Below are the code and all the weights of a small trained network. Each question names an input and a target symbol and asks about switching units off, where a switched-off unit gives its printed mean instead of its output.

import numpy as np


def w(rows, s, z=0):
    codes = np.array(rows[::2]) - 128.0
    scale = np.full(codes.shape[1], s)
    scale[-1] = z or s
    return codes * scale


def f(y):
    return np.maximum(y, 0)


def softmax(a):
    e = np.exp(a - a.max(-1, keepdims=True))
    return e / e.sum(-1, keepdims=True)


def log_softmax(a):
    a = a - a.max(-1, keepdims=True)
    return a - np.log(np.exp(a).sum(-1, keepdims=True))


def net(x, mask):
    ids = ['αβδλμξστφψω'.index(c) for c in x.split()]
    T = len(ids)
    res = E[ids] + P[:T]
    u = 0
    for l in range(3):
        q, k, v = (res @ M[l].T for M in (Q, K, V))
        z = softmax(np.where(np.tri(T) > 0, q @ k.T / 3**0.5, -1e9)) @ v
        res = res + np.where(mask[u], z, O[l][:, -1]) @ O[l][:, :-1]
        u += 1
        y = f(res @ A[l][:, :-1].T + A[l][:, -1])
        res = res + np.where(mask[u : u + 4], y, B[l][:, -1]) @ B[l][:, :-1]
        u += 4
    return log_softmax(res[-1] @ U[:, :-1].T + U[:, -1])


Q, K, V, O, A, B = {}, {}, {}, {}, {}, {}
E = w([
[142,97,94],'α',
[167,81,80],'β',
[130,106,99],'δ',
[140,86,91],'λ',
[158,146,90],'μ',
[61,134,209],'ξ',
[168,89,212],'σ',
[83,95,60],'τ',
[159,10,196],'φ',
[120,51,114],'ψ',
[116,108,117],'ω',
],0.013)
P = w([
[139,254,200],'0',
[126,86,94],'1',
[251,240,158],'2',
[76,149,139],'3',
[103,51,88],'4',
[240,215,156],'5',
[69,144,140],'6',
[91,35,76],'7',
[227,202,152],'8',
[62,123,166],'9',
[89,32,71],'10',
[200,165,134],'11',
[63,135,130],'12',
],0.0078)
Q[0] = w([
[153,177,2],'0.h0',
[72,136,134],'0.h0',
[172,140,80],'0.h0',
],0.0079)
K[0] = w([
[245,130,157],'0.h0',
[138,132,92],'0.h0',
[155,126,159],'0.h0',
],0.011)
V[0] = w([
[158,253,106],'0.h0',
[157,114,123],'0.h0',
[61,210,133],'0.h0',
],0.0047)
O[0] = w([
[94,92,3,6],'0.h0',
[121,142,137,81],'0.h0',
[134,81,63,209],'0.h0',
],0.0056,0.0012)
A[0] = w([
[223,56,108,4],'0.n0',
[254,47,76,115],'0.n1',
[224,37,215,102],'0.n2',
[241,72,39,206],'0.n3',
],0.0078,0.0029)
B[0] = w([
[130,198,99,161],'0.n0',
[37,167,110,197],'0.n1',
[210,112,63,254],'0.n2',
[139,114,249,202],'0.n3',
],0.014,0.0044)
Q[1] = w([
[142,128,151],'1.h0',
[89,54,6],'1.h0',
[140,171,2],'1.h0',
],0.012)
K[1] = w([
[131,144,106],'1.h0',
[17,109,161],'1.h0',
[68,169,246],'1.h0',
],0.011)
V[1] = w([
[233,99,252],'1.h0',
[157,1,113],'1.h0',
[89,179,97],'1.h0',
],0.0029)
O[1] = w([
[253,185,211,251],'1.h0',
[167,167,213,153],'1.h0',
[73,96,73,85],'1.h0',
],0.0052,0.0031)
A[1] = w([
[150,152,240,57],'1.n0',
[36,133,182,65],'1.n1',
[207,128,1,2],'1.n2',
[170,185,95,64],'1.n3',
],0.009,0.0051)
B[1] = w([
[76,89,141,254],'1.n0',
[72,201,106,186],'1.n1',
[2,125,196,162],'1.n2',
[83,132,128,148],'1.n3',
],0.015,0.0052)
Q[2] = w([
[85,151,39],'2.h0',
[129,5,117],'2.h0',
[24,22,198],'2.h0',
],0.012)
K[2] = w([
[145,111,10],'2.h0',
[205,10,98],'2.h0',
[33,5,129],'2.h0',
],0.013)
V[2] = w([
[101,89,160],'2.h0',
[177,11,70],'2.h0',
[167,154,130],'2.h0',
],0.012)
O[2] = w([
[76,204,204,184],'2.h0',
[31,3,226,2],'2.h0',
[219,22,98,89],'2.h0',
],0.0046,0.012)
A[2] = w([
[79,156,69,75],'2.n0',
[88,79,207,3],'2.n1',
[154,134,255,132],'2.n2',
[42,163,112,134],'2.n3',
],0.0097,0.0033)
B[2] = w([
[4,149,119,186],'2.n0',
[128,241,211,165],'2.n1',
[103,59,85,254],'2.n2',
[197,35,105,254],'2.n3',
],0.011,0.0067)
U = w([
[161,132,137,103],'α',
[141,130,144,57],'β',
[154,109,105,80],'δ',
[149,119,152,138],'λ',
[237,250,191,100],'μ',
[49,182,97,85],'ξ',
[198,22,89,255],'σ',
[86,29,43,113],'τ',
[112,135,235,70],'φ',
[137,106,158,183],'ψ',
[137,111,121,120],'ω',
],0.011,0.0058)

Each question gives the input, a string of symbols that net reads in full, and the target symbol t.
The units are the heads (3 rows each of Q, K, V and O) and the neurons (one row each of A and B). Each row of codes is followed by its name. A weight is (code - 128) times the scale printed after its matrix; where a second scale follows, it is the last column's (O, A, B and U).
mask holds one flag per unit, layer by layer, with each layer's heads first. A switched-off unit (its flag False) gives its mean, the last column of its rows in O or B, instead of its output. The means were averaged over made-up inputs and are rounded, as every weight is.
A unit's drop is (log p(t) with every unit on - log p(t) with that unit switched off) / (log p(t) with every unit on - log p(t) with every unit switched off).
The circuit of an input: a set's keep is (log p(t) with only the set's units on - log p(t) with every unit switched off) / (log p(t) with every unit on - log p(t) with every unit switched off). Starting from the 12 units with the biggest drops (on a tie, the unit counted first), units are removed one at a time, each time the one whose removal leaves the highest keep (on an exact tie, the one counted first), for as long as the keep stays at least 0.8.
units of the circuit, in order: the units of the circuit, biggest drop first
k most important neurons: the k neurons with the biggest drops, biggest first
top k neurons in layer l: the k neurons of layer l with the biggest drops, biggest first
input α ξ ξ λ ξ ξ ξ φ ψ ξ, target ξ: 2 most important neurons -> (0.n2; 1.n1)
input ξ μ λ τ φ, target φ: units of the circuit, in order -> (2.h0; 2.n1)
input λ λ τ ξ τ τ, target μ: 2 most important neurons -> (1.n0; 0.n3)
input λ α ξ σ τ φ ξ φ ξ ξ ψ τ, target μ: units of the circuit, in order -> (2.h0; 0.n2; 0.n3; 1.h0)
input ξ ψ λ ξ σ σ σ β σ φ τ, target φ: 2 most important neurons -> (2.n1; 0.n3)
input τ ξ ξ ξ σ ξ ξ φ σ ξ ξ ξ, target μ: units of the circuit, in order -> (2.h0; 0.n2)
input ξ φ λ τ ξ λ φ, target φ: 3 most important neurons -> (2.n1; 1.n2; 0.n2)
input ξ δ ξ δ τ λ α ξ λ ξ μ, target ξ: 4 most important neurons -> (0.n2; 0.n1; 1.n1; 0.n3)
input σ α ξ λ σ ξ φ λ, target φ: units of the circuit, in order -> (0.n3; 2.h0)
input μ τ ξ ξ ξ ξ ξ τ σ ξ ψ λ, target μ: 2 most important neurons -> (0.n2; 0.n1)
input ξ φ τ φ δ, target φ: units of the circuit, in order -> (2.h0; 2.n1; 0.n2)
input σ ξ φ ω ψ φ ξ σ ω, target μ: 2 most important neurons -> (0.n2; 1.n1)
input ξ ξ ξ σ δ λ μ, target μ: units of the circuit, in order -> (1.n0; 0.n2; 2.h0)
input φ σ ξ ξ ξ μ ξ ξ φ, target μ: 3 most important neurons -> (0.n3; 0.n1; 0.n2)
input ξ ψ ξ φ μ, target φ: units of the circuit, in order -> (0.n3; 2.h0)
input ξ φ φ σ ξ ξ φ ξ, target φ: 3 most important neurons -> (2.n1; 1.n2; 0.n2)
input ξ ξ σ τ ω ξ φ σ ξ ξ ξ δ, target μ: 3 most important neurons -> (0.n2; 1.n1; 0.n1)
input μ φ φ σ α λ φ λ, target φ: top 2 neurons in layer 0 -> (0.n3; 0.n2)
input ξ ξ ξ ξ α, target ξ: top neuron in layer 1 -> (1.n1)
input ξ σ δ β λ δ φ τ ξ ξ λ ξ, target μ: 2 most important neurons -> (0.n2; 1.n1)
input σ σ σ φ ψ ξ ω φ φ ξ σ μ, target μ: units of the circuit, in order -> (2.h0; 0.n2; 1.n1)
input λ β ξ ξ λ, target ξ: units of the circuit, in order -> (0.n1; 0.n2; 0.n3; 1.n1)
input ψ β ξ ξ δ φ μ α φ ξ λ τ σ, target σ: top 3 neurons in layer 0 -> (0.n2; 0.n1; 0.n3)
input ξ ξ ξ ξ σ σ ξ μ σ ξ τ β, target μ: units of the circuit, in order -> (0.n3; 0.n2; 2.h0)
input ξ φ ω ξ ξ ξ τ σ ξ ξ ξ δ, target μ: 2 most important neurons -> (0.n2; 1.n1)
input ξ ξ ψ ξ ξ ξ ξ τ ψ, target μ: 4 most important neurons -> (0.n1; 0.n2; 0.n0; 2.n3)
